Below are the code and all the weights of a small trained network. Each question names an input and a class and asks about switching units off, where a switched-off unit gives its printed mean instead of its output.

import numpy as np


def w(rows, s, z=0):
    codes = np.array(rows[::2]) - 128.0
    scale = np.full(codes.shape[1], s)
    scale[-1] = z or s
    return codes * scale


def f(y):
    return np.maximum(y, 0)


def log_softmax(a):
    a = a - a.max(-1, keepdims=True)
    return a - np.log(np.exp(a).sum(-1, keepdims=True))


def net(x, mask):
    res = np.array(x, float).reshape(1, 4) / 4 @ E
    y = f(res @ A[0][:, :-1].T + A[0][:, -1])
    res = res + np.where(mask, y, B[0][:, -1]) @ B[0][:, :-1]
    return log_softmax(res[-1] @ U[:, :-1].T + U[:, -1])


A, B = {}, {}
E = w([
[149,54,231,251],'x0',
[226,153,76,254],'x1',
[13,226,157,157],'x2',
[224,189,203,118],'x3',
],0.0084)
A[0] = w([
[195,221,101,197,35],'N0',
[90,111,3,99,122],'N1',
[66,62,125,86,84],'N2',
[140,171,53,97,2],'N3',
[142,142,237,44,59],'N4',
[153,140,153,124,238],'N5',
[172,87,225,124,113],'N6',
[60,160,102,175,86],'N7',
[211,36,129,125,20],'N8',
[144,129,72,165,53],'N9',
[45,51,125,95,126],'N10',
[109,131,63,116,98],'N11',
[127,200,53,116,17],'N12',
[58,131,107,155,148],'N13',
[169,208,128,81,157],'N14',
[100,56,139,154,106],'N15',
[130,148,211,82,135],'N16',
[54,32,144,195,108],'N17',
[74,182,191,164,45],'N18',
[99,136,210,78,58],'N19',
[84,158,145,151,236],'N20',
[95,231,129,176,40],'N21',
[153,131,226,140,118],'N22',
[148,139,212,164,115],'N23',
[137,170,76,134,21],'N24',
[126,150,73,188,227],'N25',
[125,113,188,58,21],'N26',
[122,87,156,170,17],'N27',
[183,59,125,121,125],'N28',
[115,113,43,194,112],'N29',
[192,243,124,43,53],'N30',
[160,32,64,85,70],'N31',
[138,151,107,78,37],'N32',
[189,158,104,52,43],'N33',
],0.012,0.0062)
B[0] = w([
[212,112,254,92,241],'N0',
[122,193,104,198,245],'N1',
[219,124,204,132,202],'N2',
[84,129,198,163,177],'N3',
[186,130,190,122,209],'N4',
[150,137,64,70,219],'N5',
[67,166,71,169,241],'N6',
[53,88,134,110,194],'N7',
[68,140,195,96,224],'N8',
[168,147,242,99,168],'N9',
[207,135,169,130,230],'N10',
[106,182,173,191,181],'N11',
[84,151,179,148,191],'N12',
[160,84,112,48,204],'N13',
[93,144,55,137,218],'N14',
[93,195,111,163,197],'N15',
[196,136,166,72,204],'N16',
[123,206,95,195,253],'N17',
[30,90,135,90,195],'N18',
[198,117,189,147,187],'N19',
[87,93,55,77,234],'N20',
[102,50,186,92,201],'N21',
[78,170,85,170,229],'N22',
[93,169,121,130,232],'N23',
[124,103,219,160,155],'N24',
[173,134,130,65,254],'N25',
[175,131,216,123,170],'N26',
[92,155,193,210,175],'N27',
[47,83,132,33,218],'N28',
[227,139,204,124,218],'N29',
[78,170,117,183,229],'N30',
[32,68,112,70,207],'N31',
[79,146,160,177,159],'N32',
[70,142,167,150,183],'N33',
],0.0094,0.0083)
U = w([
[44,37,153,59,75],'0',
[105,222,126,225,26],'1',
[252,117,198,116,25],'2',
[143,163,130,138,250],'3',
[167,125,37,69,199],'4',
],0.011)

Each question gives the input, the list of numbers given to net, and the class t.
The units are the neurons (one row each of A and B). Each row of codes is followed by its name. A weight is (code - 128) times the scale printed after its matrix; where a second scale follows, it is the last column's (A, B and U).
mask holds one flag per neuron, in row order. A switched-off neuron (its flag False) gives its mean, the last column of its row in B, instead of its output. The means were averaged over made-up inputs and are rounded, as every weight is.
A unit's drop is (log p(t) with every unit on - log p(t) with that unit switched off) / (log p(t) with every unit on - log p(t) with every unit switched off).
The circuit of an input: a set's keep is (log p(t) with only the set's units on - log p(t) with every unit switched off) / (log p(t) with every unit on - log p(t) with every unit switched off). Starting from the 12 units with the biggest drops (on a tie, the unit counted first), units are removed one at a time, each time the one whose removal leaves the highest keep (on an exact tie, the one counted first), for as long as the keep stays at least 0.8.
circuit, biggest first: the units of the circuit, biggest drop first
most important unit: the unit with the biggest drop
top k neurons: the k neurons with the biggest drops, biggest first
drop when u is switched off: that unit's drop, to one decimal
input [-7,7,-1,-7], class 1: circuit, biggest first : N1
input [4,6,-8,8], class 0: circuit, biggest first : N28, N8
input [-5,-5,2,-8], class 3: top 2 neurons : N13, N1
input [-1,-6,-3,-7], class 3: top 3 neurons : N0, N1, N31
input [-5,-7,-1,-3], class 2: circuit, biggest first : N2, N10
input [2,6,-5,-4], class 2: top 3 neurons : N29, N9, N20
input [-6,-7,1,-1], class 2: top 2 neurons : N2, N10
input [-4,-7,-4,-3], class 2: top 2 neurons : N2, N10
input [-3,8,-7,-4], class 2: top 3 neurons : N29, N9, N0
input [-7,-5,8,5], class 0: top 4 neurons : N21, N18, N17, N20
input [6,0,-4,-4], class 1: top 2 neurons : N17, N15
input [6,5,-7,2], class 0: top 2 neurons : N28, N8
input [-5,-1,2,-5], class 1: top 2 neurons : N1, N11
input [3,-1,-4,4], class 0: most important unit : N28
input [-4,-1,7,7], class 0: top 2 neurons : N21, N18
input [1,-7,-2,-8], class 3: top 2 neurons : N0, N17
input [3,5,-1,3], class 2: drop when N25 is switched off : 0.1
input [1,0,2,3], class 4: drop when N6 is switched off : 0.0
input [5,-3,2,-6], class 3: drop when N15 is switched off : -0.2
input [-2,-7,3,7], class 2: most important unit : N4
